[128 = 0]
[135  96 122 120 132 123  88 118 128 142 119 138 113 128  98 178 141 163
 119 125 127 125 132 133 126  98 141 115 150 123] : <20> > (86)
[122  69 138 122 121 116  80 123 148 122 121 130 113 128 123 147 133 154
 109 118 134 144 142 140 145  96 145 122 152 110] : <20> > (86)
[140 107 127 117 122 123  23 147 121 122 120 126  98 157 139 141 141 151
  97 142 152 145 135 141 142 102 120 122 146 113] : <20> > (98)
[130 120 135 136 136 127 138 142 154 129 134 126 115 115 124 110 149 129
 120 141 128 125 125 122 141 133 152 137 128  98] : <16> > (97)
[135 106 133 107 107 126 165 147 149 123 130 154 115 133 132 119 140 112
 104 129 168 141 131 130 152 109 139 118 137 100] : <16> > (97)
[139 123 128 144 118 125 166 135 134 102 118 143 117 124 141 130 103 159
  99 135 100 124 125 125 147 130 135 145 122 102] : <16> > (80)
[130 123 122 138 110 122 185 138 131 130 133 131 136 132 128 135  90  93
 121 114 145 144 135 108 182 125 125 142 119 128] : <13> > (100)
[127 142 130 142 120 123 174 124 136 124 130 148 116 113 135 140  99 135
 116 129 134 124 138 107 129 123 138 121 117 125] : <16> > (80)
[125 124 124 125 135 114 110 120 154 130 127 120 111 124 135 130 138 146
 134 130 101 146 130 120 118 138 127 118 131 146] : <20> > (98)
[136 112 119 149 130 140 208 132 141 137 134 127 127 129 136 121 105  99
 142 127 136 135 134 104 139 152 119 140 117 124] : <13> > (100)
[109 117 121 121 143 133 252 108 152 144 131 122 142 107 120 125  99 136
 160 110 105 126 128 107 103 146 121 131 111 158] : <13> > (100)
[128 133 133 133 117 154 158 128 136 125 133 147 101 127 125 123 104 133
 112 137 134 118 106 106 137  97 139 129 120 125] : <16> > (80)
[147  72 129 131 111 129  85 148 138 114 115 145 109 136 137 136 145 134
  87 124 176 144 150 126 150 114 113 132 157 104] : <13> > (99)
[134 123 119 133 133 120 233 136 163 127 137 143 112 119 127 113 163 117
 125 151 125 126 124 108 116 140 148 132 119 123] : <16> > (88)
[130 142 123 136 123 139 215 126 140 128 131 135 131 101 146 122 132 145
 142 133 106 120 126 113 112 126 156 141 127 128] : <16> > (80)
[123 116 132 132 112 113 159 133 154 129 133 126 121 131 135 123 105 125
 133 124 149 147 143 128 145 143 141 137 124 125] : <13> > (100)
[132 129 125 144 119 132 177 126 136 133 132 145 103 121 167 120 108 123
 132 131 122 140 128 122 129 129 135 135 123 123] : <16> > (80)
[125 123 136 132 125 145 138 115 138 126 145 125 116 107 136 101 131 133
 125 126 130 108 123 127 132 138 141 131 125 120] : <16> > (97)
[144  92 133 106 106 108  38 132 146 133 112 136 115 134 138 156 121 156
 121 127 114 145 129 126 136  83 143 119 172 117] : <20> > (82)
[127 142 121 131 120 129 166 136 136 128  80 132 132 133 134 122 106 130
 133 138 136 129 131 122 135 128 122 140 116 114] : <16> > (88)
[145 101 128 117 114 121 152 124 142 124 134 147 125 103 125 132 141 141
 122 128 146 146 135 116 141  95 137 127 144 113] : <16> > (80)
[124  84 130 121 116 133 158 144 125 120 131 124 123 124 139 138 106 123
 103 133 127 138 139 128 110 117 119 125 144 117] : <13> > (101)
[129 131 126 145 122 128 175 123 112 133 138 144 111 107 137 123 120 134
 125 129 133 120 130 123 128 116 131 130  96 111] : <16> > (80)
[121 103 123 121 116 129  48 109 150 129 116 124 120 148 131 154 139 180
 114 127 124 141 130 136 109 109 127 124 134 129] : <20> > (86)
[122 110 127 100 132 126  65 126 148 139 100 126 132 128 121 139 151 179
 122 135 123 111 148 131 136 114 139 130 158 128] : <20> > (98)
[121 133 124 102 128 136 209 137 151 127 129 137 121 128 131 122 123 114
 135 132 133 123 131 119 125 128 149 131 123 128] : <16> > (88)
[123 132 135 130 138 137 216 129 147 130 129 141 140 127 129 120 117 126
 129 124 135 136 130 122 113 135 117 132 123 136] : <13> > (101)
[124 114 138 131 126 132 214 125 156 121 132 139 114  82 144 135 114 141
 140 122 123 120 116 120 116 116 147 127 127 125] : <16> > (80)
[133 117 133 125 128 131  92 161 159 116 128 136 117 146 128 133  98 119
 111 124 161 142 146 120 144 117 129  93 113 114] : <13> > (101)
